Below are the code and all the weights of a small trained network. Each question names an input and a target symbol and asks about switching units off, where a switched-off unit gives its printed mean instead of its output.

import numpy as np


def w(rows, s, z=0):
    codes = np.array(rows[::2]) - 128.0
    scale = np.full(codes.shape[1], s)
    scale[-1] = z or s
    return codes * scale


def f(y):
    return y / 2 * (1 + np.tanh(0.7978845608 * (y + 0.044715 * y**3)))


def softmax(a):
    e = np.exp(a - a.max(-1, keepdims=True))
    return e / e.sum(-1, keepdims=True)


def log_softmax(a):
    a = a - a.max(-1, keepdims=True)
    return a - np.log(np.exp(a).sum(-1, keepdims=True))


def net(x, mask):
    ids = ['βγδθλμσφω'.index(c) for c in x.split()]
    T = len(ids)
    res = E[ids] + P[:T]
    q, k, v = (res @ M[0].T for M in (Q, K, V))
    z = softmax(np.where(np.tri(T) > 0, q @ k.T / 2**0.5, -1e9)) @ v
    res = res + np.where(mask[0], z, O[0][:, -1]) @ O[0][:, :-1]
    y = f(res @ A[0][:, :-1].T + A[0][:, -1])
    res = res + np.where(mask[1:25], y, B[0][:, -1]) @ B[0][:, :-1]
    return log_softmax(res[-1] @ U[:, :-1].T + U[:, -1])


Q, K, V, O, A, B = {}, {}, {}, {}, {}, {}
E = w([
[149,148,149],'β',
[148,139,128],'γ',
[119,252,136],'δ',
[145,127,112],'θ',
[133,114,97],'λ',
[170,94,143],'μ',
[80,104,109],'σ',
[77,119,138],'φ',
[190,92,250],'ω',
],0.028)
P = w([
[125,131,149],'0',
[67,127,175],'1',
[118,154,139],'2',
[132,124,151],'3',
[52,123,189],'4',
[118,165,136],'5',
[134,125,145],'6',
[54,124,192],'7',
[111,170,139],'8',
[132,123,145],'9',
[52,122,193],'10',
[255,67,196],'11',
],0.0093)
Q[0] = w([
[165,59,153],'h1',
[97,251,55],'h1',
],0.021)
K[0] = w([
[149,65,20],'h1',
[160,250,224],'h1',
],0.016)
V[0] = w([
[77,93,248],'h1',
[102,254,122],'h1',
],0.0069)
O[0] = w([
[88,109,177,239],'h1',
[129,254,89,253],'h1',
],0.0085,0.0027)
A[0] = w([
[201,91,150,78],'n1',
[131,125,125,79],'n2',
[151,112,115,83],'n3',
[165,109,123,55],'n4',
[98,112,134,115],'n5',
[143,116,159,53],'n6',
[158,114,113,168],'n7',
[252,151,132,110],'n8',
[146,123,119,90],'n9',
[107,75,25,64],'n10',
[138,64,146,149],'n11',
[123,92,93,181],'n12',
[197,99,115,213],'n13',
[120,95,110,56],'n14',
[230,90,101,98],'n15',
[160,153,59,137],'n16',
[106,80,133,63],'n17',
[28,109,143,153],'n18',
[137,134,73,103],'n19',
[108,153,100,113],'n20',
[179,92,41,2],'n21',
[140,90,100,116],'n22',
[61,88,125,167],'n23',
[77,148,29,80],'n24',
],0.022,0.0091)
B[0] = w([
[79,85,171,216],'n1',
[181,107,132,112],'n2',
[164,145,136,123],'n3',
[113,170,120,134],'n4',
[89,213,100,153],'n5',
[74,118,72,154],'n6',
[122,191,114,156],'n7',
[203,186,159,255],'n8',
[176,144,150,117],'n9',
[60,243,121,144],'n10',
[227,131,195,236],'n11',
[70,42,93,164],'n12',
[86,173,16,229],'n13',
[229,143,149,122],'n14',
[103,25,153,196],'n15',
[56,52,89,203],'n16',
[173,176,64,156],'n17',
[182,57,106,250],'n18',
[169,73,124,145],'n19',
[135,21,112,182],'n20',
[125,251,185,129],'n21',
[185,84,155,137],'n22',
[56,172,208,224],'n23',
[184,231,185,204],'n24',
],0.027,0.0092)
U = w([
[192,255,120,2],'β',
[166,186,44,222],'γ',
[223,129,77,157],'δ',
[106,65,46,178],'θ',
[61,146,100,158],'λ',
[141,43,99,98],'μ',
[90,173,159,128],'σ',
[60,55,154,75],'φ',
[167,124,155,140],'ω',
],0.0089,0.0091)

Each question gives the input, a string of symbols that net reads in full, and the target symbol t.
The units are the heads (2 rows each of Q, K, V and O) and the neurons (one row each of A and B). Each row of codes is followed by its name. A weight is (code - 128) times the scale printed after its matrix; where a second scale follows, it is the last column's (O, A, B and U).
mask holds one flag per unit, heads first, then neurons. A switched-off unit (its flag False) gives its mean, the last column of its rows in O or B, instead of its output. The means were averaged over made-up inputs and are rounded, as every weight is.
A unit's drop is (log p(t) with every unit on - log p(t) with that unit switched off) / (log p(t) with every unit on - log p(t) with every unit switched off).
The circuit of an input: a set's keep is (log p(t) with only the set's units on - log p(t) with every unit switched off) / (log p(t) with every unit on - log p(t) with every unit switched off). Starting from the 12 units with the biggest drops (on a tie, the unit counted first), units are removed one at a time, each time the one whose removal leaves the highest keep (on an exact tie, the one counted first), for as long as the keep stays at least 0.8.
units of the circuit, in order: the units of the circuit, biggest drop first
top k neurons: the k neurons with the biggest drops, biggest first
drop when u is switched off: that unit's drop, to one decimal
input β β λ σ σ φ γ δ β, target δ: units of the circuit, in order	n23
input β δ θ λ σ γ φ φ σ, target δ: top 2 neurons	n24, n20
input γ μ γ φ δ λ θ μ λ, target δ: units of the circuit, in order	n23, n1
input φ σ μ γ γ θ δ, target δ: top 4 neurons	n20, n24, n16, n8
input γ γ λ, target λ: units of the circuit, in order	n18, n11
input δ ω σ, target ω: units of the circuit, in order	n24, n18, n23
input φ ω σ, target ω: top 3 neurons	n23, n18, n11
input ω λ θ μ γ β ω σ γ, target ω: top 4 neurons	n11, n23, n13, n18
input λ β μ φ θ θ φ φ σ, target σ: top 3 neurons	n23, n24, n16
input ω φ δ γ θ β, target δ: top 4 neurons	n8, n16, n20, n23
input σ θ θ λ, target λ: top 3 neurons	n10, n18, n8
input γ σ δ γ φ φ β φ θ φ λ, target φ: top 4 neurons	n8, n13, n23, n24
input λ β ω γ δ σ, target δ: top 4 neurons	n24, n20, n18, n1
input σ μ θ μ, target μ: units of the circuit, in order	n15
input σ γ θ δ ω φ, target ω: top 4 neurons	n18, n16, n24, n13
input μ σ θ, target θ: top 2 neurons	n24, n23
input μ σ σ, target σ: top 3 neurons	n23, n10, n12
input φ μ θ γ γ δ, target δ: top 4 neurons	n24, n20, n16, n8
input λ β ω σ γ λ, target ω: top 3 neurons	n23, n11, n16
input β θ δ β μ σ φ φ γ φ λ, target φ: units of the circuit, in order	n8
input λ μ σ γ ω λ, target ω: top 4 neurons	n23, n11, n18, n13
input θ ω σ σ β φ, target ω: drop when n17 is switched off	0.4
input θ θ γ δ σ λ, target δ: drop when n1 is switched off	0.3
input γ β μ, target μ: drop when n21 is switched off	0.1
input β ω μ γ δ δ μ θ θ, target δ: drop when n19 is switched off	0.4
